Below are the code and all the weights of a small trained network. Each question names an input and a class and asks about switching units off, where a switched-off unit gives its printed mean instead of its output.

import numpy as np


def w(rows, s, z=0):
    codes = np.array(rows[::2]) - 128.0
    scale = np.full(codes.shape[1], s)
    scale[-1] = z or s
    return codes * scale


def norm(h):
    return h / np.sqrt((h * h).mean(-1, keepdims=True) + 1e-5)


def f(y):
    return y / 2 * (1 + np.tanh(0.7978845608 * (y + 0.044715 * y**3)))


def log_softmax(a):
    a = a - a.max(-1, keepdims=True)
    return a - np.log(np.exp(a).sum(-1, keepdims=True))


def net(x, mask):
    res = np.array(x, float).reshape(1, 6) / 4 @ E
    u = 0
    for l in range(2):
        y = f(norm(res) @ A[l][:, :-1].T + A[l][:, -1])
        res = res + np.where(mask[u : u + 6], y, B[l][:, -1]) @ B[l][:, :-1]
        u += 6
    return log_softmax(norm(res)[-1] @ U[:, :-1].T + U[:, -1])


A, B = {}, {}
E = w([
[175,116,117,146,83,161,114,236,160],'x0',
[70,227,123,203,168,169,180,163,152],'x1',
[135,75,122,185,57,142,114,156,72],'x2',
[141,135,226,166,158,171,159,52,164],'x3',
[170,153,234,84,168,254,130,138,96],'x4',
[168,134,136,175,227,202,88,174,64],'x5',
],0.0038)
A[0] = w([
[28,168,120,147,96,88,192,70,148,104],'0.n0',
[191,81,93,137,115,184,52,205,70,3],'0.n1',
[179,93,174,155,123,153,89,199,44,99],'0.n2',
[160,94,169,36,3,138,167,135,119,179],'0.n3',
[129,123,54,108,159,70,109,91,116,226],'0.n4',
[78,83,81,184,89,116,99,67,43,117],'0.n5',
],0.0056,0.0028)
B[0] = w([
[65,164,124,176,96,100,30,95,84,205],'0.n0',
[42,232,62,167,98,3,137,78,153,207],'0.n1',
[9,180,114,150,147,119,165,7,126,220],'0.n2',
[207,71,196,111,35,85,6,129,100,254],'0.n3',
[150,103,183,161,103,187,112,170,14,233],'0.n4',
[190,91,123,72,81,44,105,208,90,192],'0.n5',
],0.0052,0.0035)
A[1] = w([
[151,171,115,53,137,188,59,142,71,134],'1.n0',
[77,101,41,105,122,104,153,96,92,13],'1.n1',
[134,110,242,109,180,209,159,2,131,172],'1.n2',
[92,171,85,160,119,125,77,133,103,1],'1.n3',
[72,143,82,170,124,106,78,134,76,16],'1.n4',
[167,56,88,142,103,67,87,163,188,232],'1.n5',
],0.006,0.0018)
B[1] = w([
[116,93,177,121,76,18,101,145,92,166],'1.n0',
[86,216,104,137,111,86,208,133,107,145],'1.n1',
[213,254,149,64,199,219,82,63,214,254],'1.n2',
[107,139,134,233,108,97,158,146,228,162],'1.n3',
[111,161,169,190,142,62,158,130,220,192],'1.n4',
[200,113,201,98,117,164,81,115,91,210],'1.n5',
],0.0062,0.0053)
U = w([
[180,66,42,133,176,76,211,184,31,41],'0',
[120,38,14,48,208,152,170,75,63,2],'1',
[76,26,56,44,164,179,209,86,107,2],'2',
[117,89,10,155,219,210,238,219,143,37],'3',
[4,219,122,245,103,31,128,114,182,137],'4',
[67,37,15,55,192,194,218,117,65,7],'5',
[199,245,189,82,205,254,88,72,199,208],'6',
[194,19,215,57,5,56,7,153,33,209],'7',
],0.0081,0.0072)

Each question gives the input, the list of numbers given to net, and the class t.
The units are the neurons (one row each of A and B). Each row of codes is followed by its name. A weight is (code - 128) times the scale printed after its matrix; where a second scale follows, it is the last column's (A, B and U).
mask holds one flag per neuron, layer by layer. A switched-off neuron (its flag False) gives its mean, the last column of its row in B, instead of its output. The means were averaged over made-up inputs and are rounded, as every weight is.
A unit's drop is (log p(t) with every unit on - log p(t) with that unit switched off) / (log p(t) with every unit on - log p(t) with every unit switched off).
The circuit of an input: a set's keep is (log p(t) with only the set's units on - log p(t) with every unit switched off) / (log p(t) with every unit on - log p(t) with every unit switched off). Starting from all 12 units, units are removed one at a time, each time the one whose removal leaves the highest keep (on an exact tie, the one counted first), for as long as the keep stays at least 0.8.
units of the circuit, in order: the units of the circuit, biggest drop first
top k neurons: the k neurons with the biggest drops, biggest first
top k neurons in layer l: the k neurons of layer l with the biggest drops, biggest first
drop of u: that unit's drop, to one decimal
input [-1,3,6,5,-7,4], class 7: top 2 neurons => 0.n5, 0.n1
input [-3,0,-6,-8,4,2], class 7: units of the circuit, in order => 1.n0
input [0,-7,-3,-6,-5,7], class 4: top 3 neurons => 0.n1, 0.n3, 1.n4
input [1,5,-6,-8,5,-5], class 7: units of the circuit, in order => 0.n1, 1.n0
input [6,-7,2,-6,5,3], class 4: units of the circuit, in order => 0.n1, 0.n2
input [6,4,-3,-4,3,5], class 4: top 2 neurons => 1.n2, 0.n1
input [4,0,-2,4,-8,-4], class 7: top 4 neurons => 0.n2, 1.n5, 0.n1, 1.n2
input [3,4,6,-6,-6,-4], class 7: top 2 neurons in layer 0 => 0.n2, 0.n5
input [7,8,6,5,0,1], class 3: top 2 neurons in layer 1 => 1.n2, 1.n5
input [8,-1,-5,3,1,-3], class 7: top 3 neurons => 0.n3, 1.n2, 0.n2
input [4,-8,8,0,1,6], class 4: drop of 1.n5 => 0.0
input [7,-3,5,-8,3,3], class 4: drop of 0.n2 => 0.1
input [3,-8,3,-2,6,7], class 4: drop of 0.n2 => 0.4
